Here is a tiny trained network, its code and every weight. The questions are about switching its units off for an input and a class, where a switched-off unit gives its printed mean instead of its output.

import numpy as np


def w(rows, s, z=0):
    codes = np.array(rows[::2]) - 128.0
    scale = np.full(codes.shape[1], s)
    scale[-1] = z or s
    return codes * scale


def f(y):
    return np.maximum(y, 0)


def log_softmax(a):
    a = a - a.max(-1, keepdims=True)
    return a - np.log(np.exp(a).sum(-1, keepdims=True))


def net(x, mask):
    res = np.array(x, float).reshape(1, 8) / 4 @ E
    y = f(res @ A[0][:, :-1].T + A[0][:, -1])
    res = res + np.where(mask, y, B[0][:, -1]) @ B[0][:, :-1]
    return log_softmax(res[-1] @ U[:, :-1].T + U[:, -1])


A, B = {}, {}
E = w([
[153,131,128,136,214,75,28,125,129],'x0',
[49,150,62,147,118,148,208,133,81],'x1',
[154,74,213,94,150,2,126,167,46],'x2',
[120,195,147,102,138,197,99,215,78],'x3',
[150,161,98,112,29,82,162,179,149],'x4',
[63,53,200,72,51,220,115,111,146],'x5',
[86,134,196,179,200,141,134,141,109],'x6',
[129,92,88,71,143,154,222,158,148],'x7',
],0.0093)
A[0] = w([
[62,175,148,163,185,228,157,158,121,115],'neuron 1',
[171,133,174,165,76,173,19,101,185,103],'neuron 2',
[161,149,74,121,34,181,131,120,156,152],'neuron 3',
[129,61,180,93,132,72,191,211,127,104],'neuron 4',
[110,113,130,15,106,252,93,107,132,162],'neuron 5',
[138,74,82,161,178,179,169,51,186,253],'neuron 6',
[150,221,80,155,233,130,100,167,106,163],'neuron 7',
],0.011,0.0044)
B[0] = w([
[80,151,47,88,95,96,189,152,156,235],'neuron 1',
[162,145,224,164,165,105,73,114,105,222],'neuron 2',
[161,97,120,133,97,108,183,135,165,222],'neuron 3',
[191,131,96,95,165,183,98,110,106,209],'neuron 4',
[152,84,100,147,150,106,90,81,192,248],'neuron 5',
[171,49,135,115,163,126,131,68,153,238],'neuron 6',
[215,115,110,78,177,251,94,131,31,248],'neuron 7',
],0.013,0.014)
U = w([
[59,91,16,173,44,70,193,121,254,94],'0',
[4,140,231,177,162,91,66,110,158,3],'1',
[196,51,121,150,242,142,86,89,152,208],'2',
[138,193,26,84,80,147,156,156,152,110],'3',
],0.0075,0.0052)

Each question gives the input, the list of numbers given to net, and the class t.
The units are the neurons (one row each of A and B). Each row of codes is followed by its name. A weight is (code - 128) times the scale printed after its matrix; where a second scale follows, it is the last column's (A, B and U).
mask holds one flag per neuron, in row order. A switched-off neuron (its flag False) gives its mean, the last column of its row in B, instead of its output. The means were averaged over made-up inputs and are rounded, as every weight is.
A unit's drop is (log p(t) with every unit on - log p(t) with that unit switched off) / (log p(t) with every unit on - log p(t) with every unit switched off).
The circuit of an input: a set's keep is (log p(t) with only the set's units on - log p(t) with every unit switched off) / (log p(t) with every unit on - log p(t) with every unit switched off). Starting from all 7 units, units are removed one at a time, each time the one whose removal leaves the highest keep (on an exact tie, the one counted first), for as long as the keep stays at least 0.8.
units of the circuit, in order: the units of the circuit, biggest drop first
k most important neurons: the k neurons with the biggest drops, biggest first
drop when u is switched off: that unit's drop, to one decimal
input [2,-4,-1,1,7,2,8,7], class 3: units of the circuit, in order => (neuron 6; neuron 2)
input [5,2,5,-1,-5,6,-3,-6], class 1: units of the circuit, in order => (neuron 7; neuron 6; neuron 4)
input [-2,2,7,1,7,-5,-4,2], class 3: units of the circuit, in order => (neuron 6)
input [-5,2,4,-3,0,-5,-7,2], class 3: units of the circuit, in order => (neuron 5; neuron 2)
input [8,7,1,-1,6,4,-1,4], class 3: 4 most important neurons => (neuron 6; neuron 2; neuron 5; neuron 7)
input [-3,1,-8,0,-2,7,-1,-3], class 0: 3 most important neurons => (neuron 1; neuron 7; neuron 3)
input [-7,-1,7,-8,6,6,-3,-4], class 3: 4 most important neurons => (neuron 6; neuron 5; neuron 4; neuron 2)
input [-6,-1,2,6,6,2,-7,2], class 0: 2 most important neurons => (neuron 7; neuron 3)
input [-3,-8,-8,-5,4,0,-8,6], class 0: 2 most important neurons => (neuron 3; neuron 7)
input [3,7,-5,5,1,0,0,0], class 3: 2 most important neurons => (neuron 7; neuron 1)
input [-3,-6,1,-4,7,-2,-6,2], class 0: drop when neuron 3 is switched off => 0.2
input [-2,0,-7,1,8,3,2,-1], class 0: drop when neuron 2 is switched off => 0.0
input [1,6,-4,-7,6,4,0,-1], class 0: drop when neuron 7 is switched off => 0.3
input [-8,5,7,-4,8,6,7,6], class 3: units of the circuit, in order => (neuron 6)
